Below are the code and all the weights of a small trained network. Each question names an input and a target symbol and asks about switching units off, where a switched-off unit gives its printed mean instead of its output.

import numpy as np


def w(rows, s, z=0):
    codes = np.array(rows[::2]) - 128.0
    scale = np.full(codes.shape[1], s)
    scale[-1] = z or s
    return codes * scale


def norm(h):
    return h / np.sqrt((h * h).mean(-1, keepdims=True) + 1e-5)


def f(y):
    return y / 2 * (1 + np.tanh(0.7978845608 * (y + 0.044715 * y**3)))


def softmax(a):
    e = np.exp(a - a.max(-1, keepdims=True))
    return e / e.sum(-1, keepdims=True)


def log_softmax(a):
    a = a - a.max(-1, keepdims=True)
    return a - np.log(np.exp(a).sum(-1, keepdims=True))


def net(x, mask):
    ids = ['γζηθμστ'.index(c) for c in x.split()]
    T = len(ids)
    res = E[ids] + P[:T]
    u = 0
    for l in range(2):
        r = norm(res)
        for j in range(2):
            rows = slice(2 * j, 2 * j + 2)
            q, k, v = (r @ M[l][rows].T for M in (Q, K, V))
            z = softmax(np.where(np.tri(T) > 0, q @ k.T / 2**0.5, -1e9)) @ v
            o = O[l][rows]
            res = res + np.where(mask[u + j], z, o[:, -1]) @ o[:, :-1]
        u += 2
        y = f(norm(res) @ A[l][:, :-1].T + A[l][:, -1])
        res = res + np.where(mask[u : u + 12], y, B[l][:, -1]) @ B[l][:, :-1]
        u += 12
    return log_softmax(norm(res)[-1] @ U[:, :-1].T + U[:, -1])


Q, K, V, O, A, B = {}, {}, {}, {}, {}, {}
E = w([
[94,65,159,107,148,80],'γ',
[81,9,169,73,103,87],'ζ',
[3,85,184,134,118,99],'η',
[15,37,94,117,79,111],'θ',
[190,184,104,189,52,189],'μ',
[104,62,95,59,115,69],'σ',
[115,163,37,180,223,198],'τ',
],0.00059)
P = w([
[68,119,213,250,77,152],'0',
[157,148,101,70,160,87],'1',
[147,109,98,170,114,107],'2',
[72,127,163,140,129,147],'3',
[152,140,123,83,149,87],'4',
[157,107,105,162,112,111],'5',
[88,122,150,114,130,154],'6',
[144,138,127,93,146,89],'7',
[162,111,106,161,112,115],'8',
[108,116,149,102,139,152],'9',
[138,137,131,97,146,92],'10',
[163,111,106,161,112,117],'11',
],0.0012)
Q[0] = w([
[171,119,76,157,240,173],'0.h0',
[71,108,157,171,73,191],'0.h0',
[92,209,143,83,254,188],'0.h1',
[144,53,133,177,22,130],'0.h1',
],0.0032)
K[0] = w([
[170,189,123,245,113,183],'0.h0',
[163,102,136,96,47,128],'0.h0',
[39,4,143,95,190,21],'0.h1',
[207,229,102,230,58,204],'0.h1',
],0.0031)
V[0] = w([
[105,75,188,119,13,79],'0.h0',
[72,114,99,90,227,62],'0.h0',
[62,59,127,152,247,104],'0.h1',
[121,15,114,89,91,95],'0.h1',
],0.0015)
O[0] = w([
[122,174,200,103,35,94,245],'0.h0',
[97,183,124,188,152,81,173],'0.h0',
[92,111,101,144,254,169,163],'0.h1',
[96,39,78,108,165,116,209],'0.h1',
],0.0017,0.0012)
A[0] = w([
[231,79,173,162,71,112,123],'0.n0',
[120,150,201,102,156,113,122],'0.n1',
[170,139,149,133,74,147,48],'0.n2',
[109,129,55,174,78,145,98],'0.n3',
[59,145,106,167,134,190,9],'0.n4',
[148,158,190,225,41,104,90],'0.n5',
[101,149,209,171,89,176,13],'0.n6',
[186,212,39,79,189,92,167],'0.n7',
[212,215,114,211,159,180,170],'0.n8',
[122,70,85,94,110,118,168],'0.n9',
[54,91,212,139,139,226,96],'0.n10',
[187,253,213,68,54,137,93],'0.n11',
],0.0022,0.0012)
B[0] = w([
[64,149,74,159,107,139,164],'0.n0',
[191,128,56,135,168,57,132],'0.n1',
[144,99,79,146,174,118,63],'0.n2',
[134,43,162,116,182,123,124],'0.n3',
[188,72,98,147,92,117,50],'0.n4',
[155,126,66,52,96,129,164],'0.n5',
[169,94,102,152,148,173,66],'0.n6',
[186,120,152,149,6,146,136],'0.n7',
[100,127,152,48,151,80,53],'0.n8',
[110,165,146,152,148,181,255],'0.n9',
[176,168,122,150,16,118,152],'0.n10',
[32,91,164,114,203,65,71],'0.n11',
],0.0018,0.00083)
Q[1] = w([
[137,176,181,102,144,113],'1.h0',
[170,111,88,109,61,62],'1.h0',
[197,242,212,5,182,170],'1.h1',
[150,224,226,5,175,127],'1.h1',
],0.0035)
K[1] = w([
[125,170,159,76,181,112],'1.h0',
[79,127,56,124,198,156],'1.h0',
[4,158,171,94,38,28],'1.h1',
[27,158,199,35,64,39],'1.h1',
],0.0031)
V[1] = w([
[77,131,167,117,90,28],'1.h0',
[146,40,112,230,63,118],'1.h0',
[69,115,107,168,128,2],'1.h1',
[146,109,93,143,96,79],'1.h1',
],0.0014)
O[1] = w([
[196,92,149,197,212,115,247],'1.h0',
[214,253,151,60,215,154,193],'1.h0',
[69,210,61,87,54,188,205],'1.h1',
[103,157,153,119,120,231,152],'1.h1',
],0.0013,0.0014)
A[1] = w([
[60,51,119,102,165,86,66],'1.n0',
[82,82,139,165,60,210,176],'1.n1',
[102,156,73,122,57,95,160],'1.n2',
[102,109,98,109,118,189,66],'1.n3',
[164,110,33,161,153,221,1],'1.n4',
[124,59,145,107,58,109,172],'1.n5',
[207,143,60,108,21,161,161],'1.n6',
[226,4,173,219,203,73,106],'1.n7',
[181,175,202,223,47,222,86],'1.n8',
[151,104,183,123,247,130,90],'1.n9',
[125,185,104,80,177,107,222],'1.n10',
[76,139,136,80,98,192,118],'1.n11',
],0.0024,0.00086)
B[1] = w([
[146,146,105,163,49,199,141],'1.n0',
[185,109,132,121,179,141,254],'1.n1',
[138,42,97,128,72,88,239],'1.n2',
[136,146,174,80,141,93,119],'1.n3',
[67,143,140,83,74,48,76],'1.n4',
[85,165,49,132,151,140,173],'1.n5',
[67,92,105,237,94,147,161],'1.n6',
[218,87,207,134,196,54,72],'1.n7',
[175,157,122,141,54,179,198],'1.n8',
[79,55,4,156,91,159,88],'1.n9',
[175,97,169,172,134,158,213],'1.n10',
[212,164,160,71,212,109,202],'1.n11',
],0.0019,0.0009)
U = w([
[6,241,242,244,240,42,4],'γ',
[241,234,241,8,247,245,189],'ζ',
[249,242,240,234,14,252,229],'η',
[21,13,23,16,252,205,4],'θ',
[15,13,6,222,13,27,252],'μ',
[10,237,206,17,53,13,71],'σ',
[246,9,213,245,238,7,231],'τ',
],0.0036,0.0034)

Each question gives the input, a string of symbols that net reads in full, and the target symbol t.
The units are the heads (2 rows each of Q, K, V and O) and the neurons (one row each of A and B). Each row of codes is followed by its name. A weight is (code - 128) times the scale printed after its matrix; where a second scale follows, it is the last column's (O, A, B and U).
mask holds one flag per unit, layer by layer, with each layer's heads first. A switched-off unit (its flag False) gives its mean, the last column of its rows in O or B, instead of its output. The means were averaged over made-up inputs and are rounded, as every weight is.
A unit's drop is (log p(t) with every unit on - log p(t) with that unit switched off) / (log p(t) with every unit on - log p(t) with every unit switched off).
The circuit of an input: a set's keep is (log p(t) with only the set's units on - log p(t) with every unit switched off) / (log p(t) with every unit on - log p(t) with every unit switched off). Starting from the 12 units with the biggest drops (on a tie, the unit counted first), units are removed one at a time, each time the one whose removal leaves the highest keep (on an exact tie, the one counted first), for as long as the keep stays at least 0.8.
units of the circuit, in order: the units of the circuit, biggest drop first
most important unit: the unit with the biggest drop
top k neurons: the k neurons with the biggest drops, biggest first
k most important neurons of layer l: the k neurons of layer l with the biggest drops, biggest first
which heads matter: for each layer, one digit per head in row order, 1 if its drop is at least 0.15 and else 0, layers parted by /
input ζ γ ζ γ ζ σ σ ζ, target μ: most important unit -> 1.n9
input σ τ σ, target τ: top 3 neurons -> [1.n7 0.n7 0.n10]
input θ τ τ σ, target η: units of the circuit, in order -> [0.n10 0.n11]
input σ μ σ σ, target ζ: which heads matter -> 00 / 00
input σ σ γ θ ζ ζ μ τ ζ τ σ θ, target τ: which heads matter -> 00 / 01
input σ ζ ζ σ, target ζ: which heads matter -> 01 / 00
input γ σ σ τ γ σ τ σ γ σ σ η, target τ: units of the circuit, in order -> [1.n7 1.h1 0.n4]
input σ η μ σ γ, target τ: 3 most important neurons of layer 0 -> [0.n0 0.n7 0.n10]
input θ γ γ, target γ: 2 most important neurons of layer 0 -> [0.n10 0.n7]
input γ μ θ γ γ, target τ: units of the circuit, in order -> [1.n10 0.n1 1.n11]
input σ σ γ, target γ: 3 most important neurons of layer 0 -> [0.n7 0.n10 0.n11]
input η σ γ ζ ζ η σ μ ζ μ γ τ, target τ: top 2 neurons -> [1.n7 0.n3]
input τ η τ μ σ ζ μ, target ζ: units of the circuit, in order -> [0.n11 0.n8 1.n11]
input σ ζ ζ γ σ, target θ: units of the circuit, in order -> [0.h1 1.n9]
input ζ σ μ γ, target η: units of the circuit, in order -> [0.n10 1.n8]
input γ θ μ μ ζ η ζ σ ζ θ, target ζ: units of the circuit, in order -> [1.n11]
input η ζ σ, target σ: 2 most important neurons of layer 1 -> [1.n4 1.n9]
input γ ζ σ η ζ ζ γ ζ θ, target θ: 3 most important neurons of layer 1 -> [1.n1 1.n10 1.n4]
input η γ τ ζ, target η: units of the circuit, in order -> [0.n10 1.n8]
input σ γ τ θ ζ μ θ θ θ σ θ γ, target μ: which heads matter -> 01 / 10
input σ σ σ σ τ, target η: units of the circuit, in order -> [0.n7]
input τ γ σ, target τ: units of the circuit, in order -> [1.n7 0.n10]
input ζ γ σ σ μ, target σ: top 2 neurons -> [0.n11 0.n8]
input μ σ γ, target μ: which heads matter -> 01 / 00
input γ ζ η μ τ τ σ τ, target μ: which heads matter -> 11 / 11
input σ τ σ μ γ σ γ ζ τ θ σ η, target τ: units of the circuit, in order -> [1.h1 1.n7]
input σ σ η θ, target η: which heads matter -> 00 / 00
input σ θ σ γ θ σ θ ζ σ, target σ: top 3 neurons -> [1.n4 0.n10 0.n11]
input θ μ ζ γ η, target γ: 3 most important neurons of layer 1 -> [1.n8 1.n1 1.n6]
input η γ θ, target θ: which heads matter -> 01 / 11
